Here is a tiny trained network, its code and every weight. The questions are about switching its units off for an input and a class, where a switched-off unit gives its printed mean instead of its output.

import numpy as np


def w(rows, s, z=0):
    codes = np.array(rows[::2]) - 128.0
    scale = np.full(codes.shape[1], s)
    scale[-1] = z or s
    return codes * scale


def f(y):
    return np.maximum(y, 0)


def log_softmax(a):
    a = a - a.max(-1, keepdims=True)
    return a - np.log(np.exp(a).sum(-1, keepdims=True))


def net(x, mask):
    res = np.array(x, float).reshape(1, 7) / 4 @ E
    y = f(res @ A[0][:, :-1].T + A[0][:, -1])
    res = res + np.where(mask, y, B[0][:, -1]) @ B[0][:, :-1]
    return log_softmax(res[-1] @ U[:, :-1].T + U[:, -1])


A, B = {}, {}
E = w([
[129,126,127,130,129,131],'x0',
[127,130,131,125,125,118],'x1',
[226,204,92,183,33,144],'x2',
[57,195,56,245,163,58],'x3',
[128,131,133,128,128,129],'x4',
[39,76,126,139,2,178],'x5',
[130,120,124,135,132,138],'x6',
],0.0087)
A[0] = w([
[52,142,126,223,44,117,73],'N0',
[254,107,151,40,184,135,253],'N1',
[144,111,158,115,99,106,123],'N2',
[111,74,158,51,22,186,155],'N3',
[87,57,181,75,188,133,226],'N4',
[27,90,154,94,139,122,158],'N5',
[77,106,157,69,252,100,244],'N6',
[184,162,121,162,189,96,199],'N7',
[193,127,143,129,89,142,152],'N8',
[30,94,132,147,207,112,158],'N9',
[42,126,94,152,105,129,109],'N10',
[93,126,98,138,108,120,87],'N11',
[139,186,113,178,215,94,145],'N12',
],0.016,0.0051)
B[0] = w([
[111,207,122,175,54,136,203],'N0',
[121,140,253,115,66,135,244],'N1',
[150,121,118,124,132,127,148],'N2',
[154,64,22,148,121,100,231],'N3',
[63,118,91,162,96,210,227],'N4',
[109,54,194,204,185,158,206],'N5',
[52,190,63,59,67,122,250],'N6',
[171,128,117,111,178,190,203],'N7',
[178,127,149,106,120,94,174],'N8',
[98,124,157,93,182,22,220],'N9',
[83,128,191,141,138,113,183],'N10',
[116,139,154,143,115,127,151],'N11',
[152,154,69,126,198,177,214],'N12',
],0.037,0.02)
U = w([
[51,205,141,103,17,169,248],'0',
[73,156,50,7,233,120,53],'1',
[72,3,51,114,149,175,111],'2',
[52,111,204,160,161,21,35],'3',
[223,131,249,51,95,140,160],'4',
[246,161,58,131,225,186,98],'5',
[244,84,36,137,114,33,172],'6',
],0.0061,0.0012)

Each question gives the input, the list of numbers given to net, and the class t.
The units are the neurons (one row each of A and B). Each row of codes is followed by its name. A weight is (code - 128) times the scale printed after its matrix; where a second scale follows, it is the last column's (A, B and U).
mask holds one flag per neuron, in row order. A switched-off neuron (its flag False) gives its mean, the last column of its row in B, instead of its output. The means were averaged over made-up inputs and are rounded, as every weight is.
A unit's drop is (log p(t) with every unit on - log p(t) with that unit switched off) / (log p(t) with every unit on - log p(t) with every unit switched off).
The circuit of an input: a set's keep is (log p(t) with only the set's units on - log p(t) with every unit switched off) / (log p(t) with every unit on - log p(t) with every unit switched off). Starting from the 12 units with the biggest drops (on a tie, the unit counted first), units are removed one at a time, each time the one whose removal leaves the highest keep (on an exact tie, the one counted first), for as long as the keep stays at least 0.8.
circuit, biggest first: the units of the circuit, biggest drop first
unit that matters most: the unit with the biggest drop
top k neurons: the k neurons with the biggest drops, biggest first
drop when u is switched off: that unit's drop, to one decimal
input [-6,-1,-3,1,-5,-6,2], class 1: circuit, biggest first : (N12)
input [-6,-7,1,0,1,5,-2], class 6: circuit, biggest first : (N4; N3)
input [8,-4,1,-1,-7,-6,7], class 4: circuit, biggest first : (N1; N4)
input [1,7,1,-3,0,7,-1], class 6: circuit, biggest first : (N3; N4)
input [2,8,-2,6,-1,0,0], class 1: top 2 neurons : (N1; N12)
input [-6,-6,1,7,2,-2,6], class 5: circuit, biggest first : (N6; N12)
input [0,6,1,-1,4,-8,-1], class 4: circuit, biggest first : (N1; N4)
input [-2,-2,-7,0,3,2,-2], class 2: top 2 neurons : (N4; N1)
input [1,2,1,0,-2,-6,7], class 4: circuit, biggest first : (N1; N4)
input [-1,-8,-7,-1,6,8,-7], class 2: top 2 neurons : (N3; N4)
input [-7,-4,-8,8,3,2,-6], class 3: top 2 neurons : (N9; N5)
input [5,2,1,7,-3,-7,-8], class 5: top 2 neurons : (N7; N12)
input [-7,-7,-8,-1,-5,8,-5], class 2: top 2 neurons : (N3; N4)
input [2,7,-4,6,7,2,6], class 3: circuit, biggest first : (N9)
input [-6,1,1,0,-1,-3,-6], class 4: top 4 neurons : (N4; N3; N6; N0)
input [5,8,0,-1,4,8,-8], class 2: top 2 neurons : (N3; N5)
input [0,-5,-3,-3,-7,1,-3], class 2: top 2 neurons : (N0; N3)
input [-3,-8,-2,1,-3,-1,-5], class 1: top 2 neurons : (N1; N0)
input [-3,7,0,8,-7,8,6], class 3: top 2 neurons : (N6; N10)
input [6,8,3,-6,-3,-1,4], class 4: unit that matters most : N1
input [3,0,5,-2,-8,-8,-2], class 4: drop when N1 is switched off : 0.9
input [-5,5,5,8,-4,-1,2], class 5: drop when N9 is switched off : 0.0
input [6,8,4,-8,-2,3,6], class 6: drop when N3 is switched off : 1.0
